Below are the code and all the weights of a small trained network. Each question names an input and a class and asks about switching units off, where a switched-off unit gives its printed mean instead of its output.

import numpy as np


def w(rows, s, z=0):
    codes = np.array(rows[::2]) - 128.0
    scale = np.full(codes.shape[1], s)
    scale[-1] = z or s
    return codes * scale


def f(y):
    return np.maximum(y, 0)


def log_softmax(a):
    a = a - a.max(-1, keepdims=True)
    return a - np.log(np.exp(a).sum(-1, keepdims=True))


def net(x, mask):
    res = np.array(x, float).reshape(1, 5) / 4 @ E
    y = f(res @ A[0][:, :-1].T + A[0][:, -1])
    res = res + np.where(mask, y, B[0][:, -1]) @ B[0][:, :-1]
    return log_softmax(res[-1] @ U[:, :-1].T + U[:, -1])


A, B = {}, {}
E = w([
[245,149,191],'x0',
[98,254,133],'x1',
[180,142,10],'x2',
[129,130,132],'x3',
[130,127,128],'x4',
],0.0039)
A[0] = w([
[186,148,8,97],'n1',
[203,143,164,99],'n2',
[231,148,173,98],'n3',
[22,103,72,78],'n4',
[154,36,128,99],'n5',
[104,123,169,99],'n6',
[75,114,221,100],'n7',
[99,249,126,72],'n8',
[137,69,122,90],'n9',
[104,122,173,99],'n10',
[145,25,124,98],'n11',
[133,127,130,253],'n12',
],0.012,0.0057)
B[0] = w([
[177,64,210,194],'n1',
[61,115,125,158],'n2',
[38,110,125,172],'n3',
[24,109,139,176],'n4',
[137,204,146,167],'n5',
[150,105,149,142],'n6',
[177,69,177,174],'n7',
[149,231,162,176],'n8',
[133,175,150,144],'n9',
[152,102,153,144],'n10',
[133,210,155,171],'n11',
[174,118,3,255],'n12',
],0.038,0.0056)
U = w([
[152,255,172,80],'0',
[146,111,74,254],'1',
[5,94,128,67],'2',
[205,43,201,72],'3',
[163,124,60,141],'4',
],0.0066,0.0046)

Each question gives the input, the list of numbers given to net, and the class t.
The units are the neurons (one row each of A and B). Each row of codes is followed by its name. A weight is (code - 128) times the scale printed after its matrix; where a second scale follows, it is the last column's (A, B and U).
mask holds one flag per neuron, in row order. A switched-off neuron (its flag False) gives its mean, the last column of its row in B, instead of its output. The means were averaged over made-up inputs and are rounded, as every weight is.
A unit's drop is (log p(t) with every unit on - log p(t) with that unit switched off) / (log p(t) with every unit on - log p(t) with every unit switched off).
The circuit of an input: a set's keep is (log p(t) with only the set's units on - log p(t) with every unit switched off) / (log p(t) with every unit on - log p(t) with every unit switched off). Starting from all 12 units, units are removed one at a time, each time the one whose removal leaves the highest keep (on an exact tie, the one counted first), for as long as the keep stays at least 0.8.
units of the circuit, in order: the units of the circuit, biggest drop first
unit that matters most: the unit with the biggest drop
top k neurons: the k neurons with the biggest drops, biggest first
drop when u is switched off: that unit's drop, to one decimal
input [1,-7,5,5,6], class 0: units of the circuit, in order : [n11 n5]
input [0,1,-7,0,-4], class 3: units of the circuit, in order : [n7]
input [-8,3,6,6,-6], class 2: top 2 neurons : [n4 n7]
input [1,-5,-5,3,-4], class 0: top 4 neurons : [n11 n5 n1 n9]
input [5,6,7,3,-4], class 3: top 3 neurons : [n1 n11 n5]
input [7,-1,8,-5,8], class 3: top 2 neurons : [n1 n4]
input [6,-4,-2,5,-4], class 2: top 2 neurons : [n3 n2]
input [8,-7,-2,-5,-3], class 2: top 2 neurons : [n3 n2]
input [8,-1,8,2,3], class 2: top 3 neurons : [n3 n2 n7]
input [1,-8,-7,7,-4], class 0: top 3 neurons : [n11 n5 n1]
input [-8,-8,8,-1,6], class 0: top 3 neurons : [n11 n5 n9]
input [1,-4,7,-2,4], class 3: top 2 neurons : [n1 n8]
input [-7,4,-4,0,-4], class 2: top 2 neurons : [n4 n1]
input [-8,0,5,1,3], class 2: unit that matters most : n4
input [-8,6,5,-5,8], class 2: drop when n2 is switched off : -0.1
input [4,-8,4,8,-5], class 0: drop when n5 is switched off : 0.3
input [-1,8,1,5,3], class 0: drop when n8 is switched off : 1.6
